Here is a tiny trained network, its code and every weight. The questions are about switching its units off for an input and a class, where a switched-off unit gives its printed mean instead of its output.

import numpy as np


def w(rows, s, z=0):
    codes = np.array(rows[::2]) - 128.0
    scale = np.full(codes.shape[1], s)
    scale[-1] = z or s
    return codes * scale


def f(y):
    return y / 2 * (1 + np.tanh(0.7978845608 * (y + 0.044715 * y**3)))


def log_softmax(a):
    a = a - a.max(-1, keepdims=True)
    return a - np.log(np.exp(a).sum(-1, keepdims=True))


def net(x, mask):
    res = np.array(x, float).reshape(1, 5) / 4 @ E
    y = f(res @ A[0][:, :-1].T + A[0][:, -1])
    res = res + np.where(mask, y, B[0][:, -1]) @ B[0][:, :-1]
    return log_softmax(res[-1] @ U[:, :-1].T + U[:, -1])


A, B = {}, {}
E = w([
[73,228,200,1],'x0',
[209,171,186,242],'x1',
[127,126,128,128],'x2',
[50,50,214,197],'x3',
[17,216,67,196],'x4',
],0.0063)
A[0] = w([
[83,71,153,157,97],'n0',
[203,146,158,223,94],'n1',
[94,168,162,85,103],'n2',
[95,63,76,72,96],'n3',
[38,135,40,150,71],'n4',
[119,63,42,142,117],'n5',
[134,62,63,149,111],'n6',
[206,97,180,110,65],'n7',
[108,105,134,130,178],'n8',
[158,224,10,129,110],'n9',
[141,99,88,159,44],'n10',
[65,112,173,161,1],'n11',
[100,83,176,135,71],'n12',
[137,74,81,166,125],'n13',
[81,84,84,89,137],'n14',
[247,147,47,25,133],'n15',
[139,59,114,61,73],'n16',
[116,157,93,146,93],'n17',
[65,229,133,179,110],'n18',
[176,181,185,169,167],'n19',
[166,189,25,114,89],'n20',
[149,84,51,149,131],'n21',
[87,163,93,159,91],'n22',
[52,76,220,119,105],'n23',
[208,74,167,70,79],'n24',
[44,160,198,96,146],'n25',
[165,123,112,114,42],'n26',
[148,208,211,138,67],'n27',
[144,87,60,150,122],'n28',
[84,120,146,155,97],'n29',
[110,88,68,239,105],'n30',
[207,153,88,91,82],'n31',
[110,140,105,54,195],'n32',
[92,154,174,70,106],'n33',
[105,195,100,195,77],'n34',
[88,118,126,85,109],'n35',
[62,123,37,122,121],'n36',
[188,127,90,104,87],'n37',
[91,171,83,168,84],'n38',
],0.011,0.0047)
B[0] = w([
[65,174,173,171,162],'n0',
[106,131,48,126,208],'n1',
[144,175,146,90,174],'n2',
[143,101,15,195,185],'n3',
[154,49,116,81,198],'n4',
[142,207,119,108,184],'n5',
[163,191,144,96,177],'n6',
[146,46,144,46,180],'n7',
[99,128,153,165,155],'n8',
[75,106,173,189,210],'n9',
[111,154,156,60,138],'n10',
[20,117,179,167,143],'n11',
[63,99,181,201,146],'n12',
[112,200,144,81,178],'n13',
[158,105,50,196,183],'n14',
[102,125,144,198,254],'n15',
[141,50,85,113,176],'n16',
[112,93,186,113,138],'n17',
[181,55,143,79,202],'n18',
[171,89,2,218,186],'n19',
[30,137,173,183,188],'n20',
[145,191,160,96,182],'n21',
[155,88,194,65,158],'n22',
[96,143,111,192,201],'n23',
[137,70,212,43,208],'n24',
[174,182,123,117,216],'n25',
[48,86,148,102,124],'n26',
[148,181,47,124,162],'n27',
[125,204,146,84,172],'n28',
[77,85,161,161,143],'n29',
[142,178,130,101,221],'n30',
[84,123,164,183,171],'n31',
[173,154,120,184,215],'n32',
[138,183,148,72,187],'n33',
[156,41,108,54,172],'n34',
[152,142,92,137,161],'n35',
[179,73,113,143,196],'n36',
[77,125,160,131,155],'n37',
[157,38,215,76,164],'n38',
],0.0076,0.0077)
U = w([
[146,32,173,63,97],'0',
[52,145,215,233,48],'1',
[141,139,118,142,255],'2',
[162,116,17,158,92],'3',
[143,245,144,72,30],'4',
],0.012,0.01)

Each question gives the input, the list of numbers given to net, and the class t.
The units are the neurons (one row each of A and B). Each row of codes is followed by its name. A weight is (code - 128) times the scale printed after its matrix; where a second scale follows, it is the last column's (A, B and U).
mask holds one flag per neuron, in row order. A switched-off neuron (its flag False) gives its mean, the last column of its row in B, instead of its output. The means were averaged over made-up inputs and are rounded, as every weight is.
A unit's drop is (log p(t) with every unit on - log p(t) with that unit switched off) / (log p(t) with every unit on - log p(t) with every unit switched off).
The circuit of an input: a set's keep is (log p(t) with only the set's units on - log p(t) with every unit switched off) / (log p(t) with every unit on - log p(t) with every unit switched off). Starting from the 12 units with the biggest drops (on a tie, the unit counted first), units are removed one at a time, each time the one whose removal leaves the highest keep (on an exact tie, the one counted first), for as long as the keep stays at least 0.8.
units of the circuit, in order: the units of the circuit, biggest drop first
most important unit: the unit with the biggest drop
k most important neurons: the k neurons with the biggest drops, biggest first
drop of u: that unit's drop, to one decimal
input [3,-3,2,-7,-6], class 1: units of the circuit, in order : (n15 n31)
input [-6,0,-8,8,-5], class 1: units of the circuit, in order : (n0)
input [6,-7,-6,4,3], class 3: 2 most important neurons : (n14 n3)
input [-4,7,-2,-2,0], class 3: 2 most important neurons : (n19 n1)
input [6,-7,-3,1,-2], class 3: 2 most important neurons : (n3 n14)
input [7,8,-3,-2,1], class 3: units of the circuit, in order : (n19 n27)
input [1,8,3,5,2], class 3: units of the circuit, in order : (n19 n1)
input [-1,-6,-2,-2,-3], class 3: units of the circuit, in order : (n3 n14)
input [-5,-6,5,6,1], class 1: 2 most important neurons : (n0 n12)
input [-7,4,0,3,6], class 4: 2 most important neurons : (n30 n13)
input [-6,-7,-4,-7,5], class 1: 2 most important neurons : (n20 n9)
input [-4,5,-3,4,-2], class 3: 2 most important neurons : (n1 n19)
input [7,8,5,2,-7], class 3: 2 most important neurons : (n19 n27)
input [1,7,0,-5,-5], class 3: 3 most important neurons : (n19 n1 n27)
input [7,2,4,7,7], class 0: units of the circuit, in order : (n18)
input [4,-5,0,6,-1], class 1: 2 most important neurons : (n23 n12)
input [4,1,7,-8,8], class 0: 2 most important neurons : (n18 n34)
input [2,-1,3,-4,2], class 1: 2 most important neurons : (n9 n20)
input [6,4,4,6,6], class 0: 2 most important neurons : (n18 n34)
input [-8,2,-4,2,6], class 4: most important unit : n30
input [-6,-5,-2,1,5], class 4: drop of n13 : 0.2
input [-7,-5,2,-3,-3], class 4: drop of n6 : 0.1
input [5,-7,-8,-8,3], class 1: drop of n20 : 0.3
